array([-553, -357,  671,  470,  125]) | 671
array([4, 6, 0, 7, 8, 8, 5]) | 0
array([ 180,  -59, -361,  612,  527, -535]) | -361
array([ 380,  678, -430, -660]) | -430
array([72, 82, 67, 18]) | 67
array([-193, -669, -554,  -90,  905,  -27]) | -554
array([30, 81, 12, 86]) | 12
array([7, 6, 2, 4, 9]) | 2
---
[[ -9  -9   6  15  15 -24   8  24  84   0 -25 -19]
 [-12  22  38 -31 -25  41  -2   8 -19 -31  -2  41]
 [-14 -45   1 -13 -21 -34 -29  -1  -4  21  35 -35]
 [-11 -38   5 -19 -29 -29 -10  -3 -16  54  58   2]
 [  0  32   3  56   1   5  26  11  48  22 -28 -26]
 [-13 -43  -1 -14 -12 -36 -31  -4  11   4  18 -39]
 [ 30  -1 -22  30  52   8   9  18 -38 -16 -14  -2]
 [-11 -22  -1   0  19 -32  -8   9  83  -8 -19 -22]] → -22

[[ -7  46  -1  42 -36 -48 -55   4  43 -37  43 -62  43]
 [-23 -38  45  14 -20 -15  15  34  34 -44 -30  13   5]
 [ 66 -52  -5  18 -32 -32  55  54 -46  64  -1  45  50]
 [ 52  18  38 -47 -44   6  54 -10 -44  65  69 -48  51]
 [ 27   9 -11  23  -3 -28   3   8  43  11  21 -59 -45]
 [-39 -13 -23 -31  28  41 -36 -15 -18  18  -9  28  14]
 [-14  -5 -14 -45  26 -54 -48  33  40  24  -7  10  50]
 [-18  24 -59  -1 -70  17  35  39  19  58  11   4  65]
 [ 11 -57 -29 -39 -38  22  55  36  35 -27  35 -32  41]
 [ 49 -55  15 -13   5   7 -22  -2 -46  30  32  47 -48]
 [ -5 -41  30   0  48  14 -34 -29 -40 -19 -43 -48 -31]] → -31

[[ 18 -13  51  16  24 -44  -5  52 -46  -3]
 [ 20 -22  59 -15 -13 -62 -30  14  19 -24]
 [-44  60 -52  19   3 -20   1 -16  -2 -41]
 [ -2  17 -23  36 -30  -3 -31  27 -75 -25]
 [ 64  26   2  11  -3   9 -17 -63 -30  23]
 [ 50 -55  20  -9  18  26  33  29  39  19]
 [-59 -27 -32 -16  19  16 -12  37  10 -56]
 [ 16  60  51  -4 -26 -47 -21 -23  23   6]
 [-32  -4 -57 -27 -28   1  22  48  27  35]
 [-37  47 -28  32  12  64  17   9 -16 -19]
 [ 12  13  12   0  42 -24 -10 -46  40 -64]
 [  2 -77  31   4 -41  25  12   9  -6  33]] → 33

[[ 82  77  33  -4 -44   3  23  41 -18 -40]
 [ 57  58  31  10 -40   9  25  45  -6 -31]
 [ 10  12  19  20 -19   3  14  29  10 -10]
 [-23 -22  -5  51  13  37  37  12  10  -8]
 [-25 -31 -35 -18  40   6 -11 -45 -18  15]
 [ 18   9  -8  32  13  52  47   4 -22 -22]
 [  5   5  13  51  -8  37  44  34   7 -19]
 [ -6  -4  12  55  -7  28  39  34  17 -17]
 [ -7  -2   9  -2 -11 -25 -16   8  18   4]
 [-26 -24 -13 -21  14 -20 -27 -23   4  21]] → 21

[[ 32 -39  -6 -11   5 -14]
 [ 11 -13  -2  -3   2  -5]
 [ 40 -21  -1   8   8 -41]
 [ 59 -71 -11 -19   9 -27]
 [ -5   1  -5  -3   2   1]
 [  0 -14  -6 -14   2  16]
 [ 86 -54  15  24  -6 -90]] → -90

[[-11  10 -39  -3 -40 -43 -26  21 -54 -28 -18  29]
 [-10   9 -33  -3 -34 -36 -22  18 -45 -23 -15  24]
 [-62 -16   2  55  16 -56 -19 -51  43 -49 -61 -52]
 [ 74  17  -7 -74 -26  67  20  63 -60  58  73  64]
 [  7  -3  19   4  20  20  14  -9  26  13  10 -13]
 [ -1   1  -2   0  -2  -3  -2   1  -3  -2  -1   2]
 [ 18  -9  52   9  54  55  36 -25  69  36  27 -35]
 [-18  -5   0  14   4 -16  -6 -15  11 -14 -17 -15]
 [  3  -1   9   2  10  10   7  -4  12   6   5  -6]] → -6
---
[[25, 10, 10, 73], [-5, -44, 21, -61]] value -5
[[3, -1, 1, 13], [41, 33, 70, 43]] value 41
[[77, 57, 9, -52], [79, 59, 67, 6]] value 79
[[-10, -47, 57, 31], [39, 90, -23, 37]] value 39
[[66, -33, -34, -34], [-28, 61, -22, 17]] value -28
[[36, -40, -65, -5], [-23, -8, -75, -41]] value -23
[[31, 14, -27, 75], [-49, -3, 10, -36]] value -49
[[-65, 24, 7, 16], [27, 29, -25, -49]] value 27
---
-74	6	-4	22	25	-64 value 22
70	12	17	18 value 12
-45	-74	-12	-10	74	-9	-38 value 74
61	58	62	67 value 58
32	-49	-20	-59	64 value -20
-42	-73	-41	44	26	-15 value 44
1	1	2	3	-1	-71	7 value -1
37	19	-55	85 value 19
---
[[ 708   31  205 -170  302]
 [-164 -292 -154   -9  -62]
 [-977 -115 -434 -169 -600]]
31

[[63 27 34 32 56 30 44]
 [64 45 29 75 56 44 36]
 [66 17  4 67 75 36 36]]
27

[[ 12  -5  20  24   6  10]
 [ -9  10 -12  11 -42  35]
 [ -7   9 -10  19  23  -4]]
-5

[[101 142 221  56]
 [153 166 111 134]
 [162 122  58  92]]
142

[[-562 -233 -549 -296 -600  435]
 [-640 -251 -257 -218 -311 -123]
 [-544 -239 -644 -314 -594  585]]
-233

[[ -73  181 -303 -195  718]
 [ 323  -96   44  352 -419]
 [ 238  976 -541   78 -158]]
181
---
[[72,-13,36,22],
[68,-10,36,-22],
[57,-6,31,1]] → 68

[[14,-28,-9,5,6],
[23,-6,-47,87,-19]] → 14

[[1,89,-5,41,0,-42,20],
[4,26,16,7,17,-13,0],
[0,-66,4,-58,18,5,-25]] → 4

[[74,51,0,88,47],
[-39,-52,0,89,-45]] → 74

[[-37,41,-34,75],
[-36,38,24,-6],
[-47,-18,-5,25]] → -36

[[24,66,52,-13,8,-64,-33],
[-4,47,50,1,13,-58,-9],
[-11,-58,-53,7,-11,63,21]] → -4

[[39,-18,26,31,-38,28,-65],
[69,-26,35,-46,-20,21,19]] → 39

[[-3,2,-3,2,2,-2,4],
[7,17,-27,-40,32,-2,86],
[-24,-8,17,10,-16,-8,-56]] → 7

[[20,20,75,44,17,18,34],
[16,2,26,31,4,1,50],
[23,6,31,31,7,7,19]] → 16

[[7,-28,-21,58,30,-7],
[-6,-36,18,-50,-12,-25],
[-11,67,0,-42,28,-2]] → -6
---
(-87, 27, 23, 41, -36, 46) | 41
(-42, 19, 3, 80, -23) | 3
(-21, 49, -6, 78) | 49
(51, 69, -81, -38, 55, 47) | -38
(44, 50, 28, 78, 8, -6, 61) | 8
(38, 89, 14, 74, 27) | 14
(19, 65, -20, 7, 27, -9, 4) | 27
(-15, -13, 74, 11, 16, -3, -48) | 16
